Below are the code and all the weights of a small trained network. Each question names an input and a class and asks about switching units off, where a switched-off unit gives its printed mean instead of its output.

import numpy as np


def w(rows, s, z=0):
    codes = np.array(rows[::2]) - 128.0
    scale = np.full(codes.shape[1], s)
    scale[-1] = z or s
    return codes * scale


def norm(h):
    return h / np.sqrt((h * h).mean(-1, keepdims=True) + 1e-5)


def f(y):
    return y / 2 * (1 + np.tanh(0.7978845608 * (y + 0.044715 * y**3)))


def log_softmax(a):
    a = a - a.max(-1, keepdims=True)
    return a - np.log(np.exp(a).sum(-1, keepdims=True))


def net(x, mask):
    res = np.array(x, float).reshape(1, 8) / 4 @ E
    u = 0
    for l in range(4):
        y = f(norm(res) @ A[l][:, :-1].T + A[l][:, -1])
        res = res + np.where(mask[u : u + 10], y, B[l][:, -1]) @ B[l][:, :-1]
        u += 10
    return log_softmax(norm(res)[-1] @ U[:, :-1].T + U[:, -1])


A, B = {}, {}
E = w([
[128,126,129],'x0',
[64,189,86],'x1',
[130,127,127],'x2',
[128,129,127],'x3',
[61,140,245],'x4',
[127,128,130],'x5',
[50,2,125],'x6',
[127,128,128],'x7',
],0.0095)
A[0] = w([
[228,89,90,50],'L0N0',
[90,134,104,115],'L0N1',
[120,184,135,118],'L0N2',
[159,202,66,42],'L0N3',
[121,163,94,66],'L0N4',
[152,7,68,2],'L0N5',
[142,160,218,92],'L0N6',
[154,77,5,87],'L0N7',
[60,80,50,91],'L0N8',
[145,134,100,164],'L0N9',
],0.014,0.0085)
B[0] = w([
[215,141,158,174],'L0N0',
[122,151,106,144],'L0N1',
[161,145,99,159],'L0N2',
[136,80,145,180],'L0N3',
[141,115,126,124],'L0N4',
[191,106,9,189],'L0N5',
[165,133,204,173],'L0N6',
[134,191,129,254],'L0N7',
[133,190,43,221],'L0N8',
[172,145,135,181],'L0N9',
],0.013,0.0055)
A[1] = w([
[122,146,111,97],'L1N0',
[69,124,185,48],'L1N1',
[4,109,124,43],'L1N2',
[125,182,121,91],'L1N3',
[110,28,171,102],'L1N4',
[161,128,160,1],'L1N5',
[138,175,116,49],'L1N6',
[139,135,165,90],'L1N7',
[87,48,134,65],'L1N8',
[130,132,124,106],'L1N9',
],0.015,0.0056)
B[1] = w([
[128,99,142,139],'L1N0',
[137,114,2,198],'L1N1',
[8,178,126,253],'L1N2',
[80,89,164,211],'L1N3',
[56,130,184,239],'L1N4',
[150,149,124,103],'L1N5',
[88,97,130,167],'L1N6',
[148,110,138,141],'L1N7',
[110,127,179,190],'L1N8',
[122,125,124,114],'L1N9',
],0.0095,0.0024)
A[2] = w([
[141,106,132,48],'L2N0',
[171,25,104,53],'L2N1',
[164,34,83,38],'L2N2',
[169,227,89,88],'L2N3',
[100,94,139,246],'L2N4',
[175,190,38,191],'L2N5',
[46,45,148,5],'L2N6',
[47,54,148,92],'L2N7',
[98,231,188,57],'L2N8',
[75,190,251,145],'L2N9',
],0.012,0.0024)
B[2] = w([
[119,152,131,116],'L2N0',
[209,185,2,134],'L2N1',
[185,151,74,136],'L2N2',
[45,55,142,222],'L2N3',
[168,178,193,144],'L2N4',
[104,44,178,255],'L2N5',
[63,130,228,158],'L2N6',
[107,151,211,163],'L2N7',
[159,117,23,177],'L2N8',
[149,229,85,211],'L2N9',
],0.009,0.0081)
A[3] = w([
[34,104,90,79],'L3N0',
[2,78,154,139],'L3N1',
[208,46,112,101],'L3N2',
[96,67,123,54],'L3N3',
[235,87,31,130],'L3N4',
[175,128,178,36],'L3N5',
[66,123,156,24],'L3N6',
[109,104,119,49],'L3N7',
[118,233,34,43],'L3N8',
[125,66,133,4],'L3N9',
],0.0072,0.0025)
B[3] = w([
[166,82,193,187],'L3N0',
[142,70,206,232],'L3N1',
[64,55,118,189],'L3N2',
[109,92,125,128],'L3N3',
[69,90,243,252],'L3N4',
[162,130,140,119],'L3N5',
[139,127,164,124],'L3N6',
[114,117,136,111],'L3N7',
[62,227,3,192],'L3N8',
[58,148,85,108],'L3N9',
],0.006,0.0034)
U = w([
[243,60,176,115],'0',
[193,53,24,86],'1',
[206,208,184,141],'2',
[76,125,238,150],'3',
[95,24,148,232],'4',
[46,93,7,3],'5',
[116,219,57,248],'6',
[2,176,135,36],'7',
],0.024,0.0031)

Each question gives the input, the list of numbers given to net, and the class t.
The units are the neurons (one row each of A and B). Each row of codes is followed by its name. A weight is (code - 128) times the scale printed after its matrix; where a second scale follows, it is the last column's (A, B and U).
mask holds one flag per neuron, layer by layer. A switched-off neuron (its flag False) gives its mean, the last column of its row in B, instead of its output. The means were averaged over made-up inputs and are rounded, as every weight is.
A unit's drop is (log p(t) with every unit on - log p(t) with that unit switched off) / (log p(t) with every unit on - log p(t) with every unit switched off).
The circuit of an input: a set's keep is (log p(t) with only the set's units on - log p(t) with every unit switched off) / (log p(t) with every unit on - log p(t) with every unit switched off). Starting from the 12 units with the biggest drops (on a tie, the unit counted first), units are removed one at a time, each time the one whose removal leaves the highest keep (on an exact tie, the one counted first), for as long as the keep stays at least 0.8.
circuit, biggest first: the units of the circuit, biggest drop first
k most important neurons: the k neurons with the biggest drops, biggest first
k most important neurons of layer l: the k neurons of layer l with the biggest drops, biggest first
drop when u is switched off: that unit's drop, to one decimal
input [-7,0,-3,3,-1,7,2,7], class 1: circuit, biggest first -> (L0N5)
input [0,-7,-6,1,1,1,7,-6], class 3: 3 most important neurons -> (L1N4 L2N6 L2N7)
input [-1,-1,6,-8,-2,-6,-4,-8], class 0: circuit, biggest first -> (L0N8 L0N3)
input [1,-6,2,-2,1,-3,5,-5], class 3: circuit, biggest first -> (L1N4 L2N7)
input [6,0,2,7,8,3,-1,-7], class 2: 2 most important neurons -> (L0N6 L0N8)
input [5,1,5,-7,2,-1,-6,6], class 6: 2 most important neurons of layer 0 -> (L0N5 L0N0)
input [6,8,5,-6,-2,-4,0,-7], class 4: 2 most important neurons -> (L2N5 L2N9)
input [-8,1,-6,-1,-7,-6,-7,0], class 4: 2 most important neurons of layer 0 -> (L0N6 L0N5)
input [6,-8,-3,8,2,-8,1,0], class 3: 3 most important neurons -> (L1N4 L0N7 L0N8)
input [-2,3,-5,0,8,-1,-5,2], class 6: 2 most important neurons of layer 2 -> (L2N8 L2N9)
input [1,-6,7,2,8,-4,-5,5], class 2: 2 most important neurons -> (L0N6 L2N9)
input [-1,0,2,-6,-2,3,-8,-1], class 0: 2 most important neurons -> (L0N8 L0N3)
input [-8,-2,7,4,-3,-1,5,5], class 1: 2 most important neurons -> (L0N5 L1N2)
input [6,2,-7,-3,7,-1,-8,-4], class 6: circuit, biggest first -> (L2N8)
input [-1,4,4,1,4,-5,0,3], class 6: 3 most important neurons of layer 2 -> (L2N5 L2N3 L2N8)
input [1,-8,-7,-4,2,4,0,-3], class 2: 2 most important neurons of layer 0 -> (L0N6 L0N3)
input [-4,-4,-5,3,-5,-2,-6,3], class 0: drop when L0N0 is switched off -> 0.1
input [6,4,7,1,8,8,-8,7], class 6: drop when L2N9 is switched off -> 0.2
input [4,-5,-6,8,1,8,4,5], class 3: drop when L1N4 is switched off -> 1.6
input [-1,-3,8,-6,-3,-5,-1,5], class 0: circuit, biggest first -> (L0N0)
input [0,1,-3,-6,6,8,0,5], class 6: 2 most important neurons of layer 0 -> (L0N6 L0N3)
input [-3,-2,-5,-3,-2,-1,-1,-7], class 0: drop when L0N0 is switched off -> 0.9
input [-2,2,5,-6,8,-2,-4,4], class 6: 2 most important neurons -> (L2N9 L2N8)
